Here is a tiny trained network, its code and every weight. The questions are about switching its units off for an input and a target symbol, where a switched-off unit gives its printed mean instead of its output.

import numpy as np


def w(rows, s, z=0):
    codes = np.array(rows[::2]) - 128.0
    scale = np.full(codes.shape[1], s)
    scale[-1] = z or s
    return codes * scale


def softmax(a):
    e = np.exp(a - a.max(-1, keepdims=True))
    return e / e.sum(-1, keepdims=True)


def log_softmax(a):
    a = a - a.max(-1, keepdims=True)
    return a - np.log(np.exp(a).sum(-1, keepdims=True))


def net(x, mask):
    ids = ['ΔΘαεξπτψ'.index(c) for c in x.split()]
    T = len(ids)
    res = E[ids] + P[:T]
    u = 0
    for l in range(3):
        r = res
        for j in range(2):
            rows = slice(2 * j, 2 * j + 2)
            q, k, v = (r @ M[l][rows].T for M in (Q, K, V))
            z = softmax(np.where(np.tri(T) > 0, q @ k.T / 2**0.5, -1e9)) @ v
            o = O[l][rows]
            res = res + np.where(mask[u + j], z, o[:, -1]) @ o[:, :-1]
        u += 2
    return log_softmax(res[-1] @ U[:, :-1].T + U[:, -1])


Q, K, V, O = {}, {}, {}, {}
E = w([
[92,207,184,99,165],'Δ',
[178,169,142,61,107],'Θ',
[114,144,158,121,115],'α',
[97,125,118,109,157],'ε',
[164,91,108,112,79],'ξ',
[91,22,225,89,171],'π',
[177,163,97,28,131],'τ',
[70,181,176,117,2],'ψ',
],0.019)
P = w([
[46,132,51,1,185],'0',
[67,140,109,135,107],'1',
[63,141,95,141,130],'2',
[56,141,96,158,150],'3',
[92,147,111,141,137],'4',
[89,143,113,138,139],'5',
[88,145,120,143,144],'6',
[91,136,120,131,150],'7',
[65,150,129,156,141],'8',
[103,148,140,126,130],'9',
[123,147,140,103,125],'10',
[96,157,126,121,120],'11',
],0.009)
Q[0] = w([
[187,2,209,173,3],'0.h0',
[124,213,207,95,111],'0.h0',
[207,83,27,182,107],'0.h1',
[25,203,205,17,169],'0.h1',
],0.0077)
K[0] = w([
[173,7,115,165,179],'0.h0',
[70,195,188,131,155],'0.h0',
[137,136,124,209,126],'0.h1',
[64,115,148,64,194],'0.h1',
],0.012)
V[0] = w([
[231,48,3,6,166],'0.h0',
[56,163,177,31,121],'0.h0',
[167,48,197,190,188],'0.h1',
[123,13,159,60,50],'0.h1',
],0.0068)
O[0] = w([
[243,24,106,138,137,27],'0.h0',
[170,197,71,201,150,249],'0.h0',
[116,154,255,150,65,70],'0.h1',
[243,134,68,248,148,129],'0.h1',
],0.0077,0.012)
Q[1] = w([
[97,206,82,196,117],'1.h0',
[126,138,124,254,180],'1.h0',
[137,157,151,185,177],'1.h1',
[110,65,154,117,242],'1.h1',
],0.0072)
K[1] = w([
[32,139,156,134,101],'1.h0',
[143,174,96,131,139],'1.h0',
[56,218,201,116,111],'1.h1',
[166,113,1,151,213],'1.h1',
],0.0084)
V[1] = w([
[106,118,152,122,150],'1.h0',
[64,171,103,113,161],'1.h0',
[208,130,177,63,220],'1.h1',
[149,107,114,244,147],'1.h1',
],0.011)
O[1] = w([
[155,152,151,156,195,127],'1.h0',
[213,133,107,2,116,250],'1.h0',
[46,219,90,165,138,70],'1.h1',
[185,134,90,156,84,96],'1.h1',
],0.0083,0.023)
Q[2] = w([
[141,160,9,56,232],'2.h0',
[184,38,175,201,236],'2.h0',
[7,68,72,165,106],'2.h1',
[66,148,33,29,3],'2.h1',
],0.0064)
K[2] = w([
[102,132,207,103,207],'2.h0',
[173,228,76,107,123],'2.h0',
[82,150,39,92,2],'2.h1',
[98,64,233,105,114],'2.h1',
],0.0086)
V[2] = w([
[206,80,103,137,101],'2.h0',
[57,28,99,125,86],'2.h0',
[79,52,118,24,103],'2.h1',
[190,140,112,135,2],'2.h1',
],0.0088)
O[2] = w([
[84,121,219,122,155,100],'2.h0',
[117,61,132,212,172,41],'2.h0',
[244,134,90,162,246,255],'2.h1',
[217,134,169,143,55,112],'2.h1',
],0.011,0.015)
U = w([
[76,39,136,123,253,167],'Δ',
[82,149,129,129,125,191],'Θ',
[99,151,201,114,159,7],'α',
[75,208,186,51,158,180],'ε',
[73,131,202,92,154,125],'ξ',
[65,190,156,106,70,46],'π',
[156,113,78,163,76,252],'τ',
[185,124,236,123,164,160],'ψ',
],0.0048,0.0021)

Each question gives the input, a string of symbols that net reads in full, and the target symbol t.
The units are the heads (2 rows each of Q, K, V and O). Each row of codes is followed by its name. A weight is (code - 128) times the scale printed after its matrix; where a second scale follows, it is the last column's (O and U).
mask holds one flag per head, layer by layer. A switched-off head (its flag False) gives its mean, the last column of its rows in O, instead of its output. The means were averaged over made-up inputs and are rounded, as every weight is.
A unit's drop is (log p(t) with every unit on - log p(t) with that unit switched off) / (log p(t) with every unit on - log p(t) with every unit switched off).
The circuit of an input: a set's keep is (log p(t) with only the set's units on - log p(t) with every unit switched off) / (log p(t) with every unit on - log p(t) with every unit switched off). Starting from all 6 units, units are removed one at a time, each time the one whose removal leaves the highest keep (on an exact tie, the one counted first), for as long as the keep stays at least 0.8.
units of the circuit, in order: the units of the circuit, biggest drop first
most important unit: the unit with the biggest drop
heads that matter: for each layer, one digit per head in row order, 1 if its drop is at least 0.15 and else 0, layers parted by /
input Δ Δ Δ π ψ ψ, target Δ: units of the circuit, in order -> (2.h1, 0.h1, 1.h1)
input Δ ε π τ Δ Δ Θ Δ, target Δ: heads that matter -> 01 / 00 / 11
input ψ τ ε π Δ π π Θ ε, target ψ: heads that matter -> 11 / 00 / 11
input Δ α ε π π ψ ψ Δ Δ ψ π ξ, target Δ: heads that matter -> 00 / 00 / 01
input τ ξ Δ Δ Δ π Δ ε, target τ: units of the circuit, in order -> (1.h1, 2.h0, 0.h0, 1.h0)
input π ξ ε τ, target π: units of the circuit, in order -> (2.h1, 0.h1, 1.h1, 1.h0)
input ε ψ Θ, target ψ: units of the circuit, in order -> (1.h1, 2.h1)
input ψ Δ ψ α ψ π, target ψ: heads that matter -> 11 / 01 / 01
input Δ π ε ψ ψ τ Δ ε ψ Θ ψ Δ, target Δ: most important unit -> 2.h1
input π Δ ε, target π: units of the circuit, in order -> (0.h1, 2.h1, 1.h1, 1.h0)
input Δ Δ Δ τ Δ Δ π ξ, target Δ: units of the circuit, in order -> (2.h1, 1.h1, 0.h1)
input τ ψ α Δ ξ ψ Δ Δ ψ Δ π ε, target τ: units of the circuit, in order -> (1.h1, 2.h0, 1.h0, 0.h0)
input τ ψ τ, target ψ: heads that matter -> 10 / 01 / 11
input ε ε τ ψ ε τ, target ψ: most important unit -> 1.h1
input ψ α π ψ, target ψ: units of the circuit, in order -> (1.h1, 0.h1, 2.h0)
input τ ξ ψ π Δ τ, target τ: units of the circuit, in order -> (1.h1, 2.h0)
input π Δ ξ Δ Δ, target π: units of the circuit, in order -> (0.h1, 2.h1, 1.h1, 1.h0)
input Δ ξ ψ ε Δ Δ π ψ α, target Δ: heads that matter -> 10 / 10 / 11
input ψ π Δ ψ Δ Δ ξ, target ψ: heads that matter -> 11 / 01 / 11
input τ Δ ψ Δ Δ Δ α ψ ε π Δ Δ, target τ: heads that matter -> 10 / 11 / 10
input ψ Δ ε Δ Δ Δ π τ Δ ψ Δ, target ψ: heads that matter -> 11 / 01 / 01
